Here is a tiny trained network, its code and every weight. The questions are about switching its units off for an input and a class, where a switched-off unit gives its printed mean instead of its output.

import numpy as np


def w(rows, s, z=0):
    codes = np.array(rows[::2]) - 128.0
    scale = np.full(codes.shape[1], s)
    scale[-1] = z or s
    return codes * scale


def f(y):
    return y / 2 * (1 + np.tanh(0.7978845608 * (y + 0.044715 * y**3)))


def log_softmax(a):
    a = a - a.max(-1, keepdims=True)
    return a - np.log(np.exp(a).sum(-1, keepdims=True))


def net(x, mask):
    res = np.array(x, float).reshape(1, 4) / 4 @ E
    y = f(res @ A[0][:, :-1].T + A[0][:, -1])
    res = res + np.where(mask, y, B[0][:, -1]) @ B[0][:, :-1]
    return log_softmax(res[-1] @ U[:, :-1].T + U[:, -1])


A, B = {}, {}
E = w([
[158,202,113,207,110,134,105,155,186,166,79,122],'x0',
[194,133,188,170,135,107,130,122,139,108,182,181],'x1',
[127,255,84,32,148,27,104,196,138,110,160,158],'x2',
[143,99,88,147,59,47,158,75,95,150,103,154],'x3',
],0.014)
A[0] = w([
[113,183,113,83,127,62,110,165,82,117,147,136,2],'n0',
[125,214,98,165,109,157,100,187,192,187,119,175,52],'n1',
[92,88,139,34,158,119,100,134,37,48,165,200,67],'n2',
[137,217,100,92,193,29,117,202,124,142,156,165,105],'n3',
[134,147,95,126,115,40,162,64,113,161,118,151,68],'n4',
[109,155,101,154,86,60,133,79,100,136,170,135,77],'n5',
[103,174,174,91,191,201,108,212,167,76,171,116,37],'n6',
[44,137,60,41,109,145,127,167,150,175,64,45,71],'n7',
[218,121,213,127,115,110,134,193,174,91,183,254,60],'n8',
[155,138,100,180,129,70,86,158,167,146,71,144,75],'n9',
],0.0095,0.006)
B[0] = w([
[149,63,171,165,117,207,91,131,142,160,90,137,190],'n0',
[50,127,110,177,100,90,87,159,164,103,159,106,190],'n1',
[39,152,147,181,85,68,100,132,167,82,157,68,201],'n2',
[166,67,204,164,192,151,94,101,104,131,164,121,250],'n3',
[162,90,82,61,101,159,191,178,125,166,177,98,181],'n4',
[136,142,69,94,101,133,177,195,126,176,135,121,168],'n5',
[191,99,79,35,62,129,176,216,129,204,148,92,195],'n6',
[182,151,118,98,126,141,111,92,95,3,120,204,209],'n7',
[150,169,124,80,92,115,110,77,59,45,94,189,199],'n8',
[103,96,106,119,84,117,109,115,145,81,168,89,172],'n9',
],0.012,0.019)
U = w([
[144,37,217,181,147,230,102,105,111,151,114,128,114],'0',
[155,187,112,82,99,119,100,105,86,41,113,247,112],'1',
[162,115,93,59,91,126,164,190,140,186,148,103,117],'2',
[51,144,144,165,80,64,79,126,201,85,160,67,104],'3',
[154,167,136,119,183,93,126,105,130,107,152,105,253],'4',
[110,194,142,108,183,95,106,103,141,187,75,126,107],'5',
[125,162,139,124,173,117,152,139,157,160,118,170,111],'6',
],0.012,0.023)

Each question gives the input, the list of numbers given to net, and the class t.
The units are the neurons (one row each of A and B). Each row of codes is followed by its name. A weight is (code - 128) times the scale printed after its matrix; where a second scale follows, it is the last column's (A, B and U).
mask holds one flag per neuron, in row order. A switched-off neuron (its flag False) gives its mean, the last column of its row in B, instead of its output. The means were averaged over made-up inputs and are rounded, as every weight is.
A unit's drop is (log p(t) with every unit on - log p(t) with that unit switched off) / (log p(t) with every unit on - log p(t) with every unit switched off).
The circuit of an input: a set's keep is (log p(t) with only the set's units on - log p(t) with every unit switched off) / (log p(t) with every unit on - log p(t) with every unit switched off). Starting from all 10 units, units are removed one at a time, each time the one whose removal leaves the highest keep (on an exact tie, the one counted first), for as long as the keep stays at least 0.8.
units of the circuit, in order: the units of the circuit, biggest drop first
top k neurons: the k neurons with the biggest drops, biggest first
drop when u is switched off: that unit's drop, to one decimal
input [2,3,4,2], class 0: top neuron => (n3)
input [0,7,7,-1], class 0: top 2 neurons => (n3, n0)
input [4,-6,-5,8], class 2: top 3 neurons => (n3, n8, n4)
input [-3,-5,2,8], class 2: top 3 neurons => (n4, n8, n5)
input [-6,-4,-1,4], class 3: top 3 neurons => (n2, n8, n6)
input [-8,-3,7,-6], class 3: top 2 neurons => (n2, n4)
input [4,-5,-5,-8], class 2: top 2 neurons => (n6, n3)
input [-2,5,5,-5], class 0: top 3 neurons => (n3, n7, n0)
input [2,6,1,8], class 2: top 3 neurons => (n4, n7, n5)
input [7,-4,-3,7], class 2: top 2 neurons => (n2, n4)
input [5,-7,6,-7], class 1: top 3 neurons => (n7, n4, n5)
input [-3,3,-3,-3], class 4: top 4 neurons => (n3, n0, n7, n1)
input [-4,2,-3,3], class 3: top 3 neurons => (n3, n0, n6)
input [-5,6,-3,-3], class 1: units of the circuit, in order => (n8)
input [7,5,3,-5], class 3: top 3 neurons => (n1, n7, n9)
input [-7,-6,-6,0], class 3: units of the circuit, in order => (n3, n2)
input [-6,8,8,-4], class 0: drop when n0 is switched off => 0.9
input [-6,-6,3,7], class 2: drop when n5 is switched off => 2.6
input [1,4,7,3], class 0: drop when n0 is switched off => 0.1
input [8,7,-5,2], class 3: drop when n0 is switched off => 0.0
input [2,-4,-4,5], class 2: units of the circuit, in order => (n3)
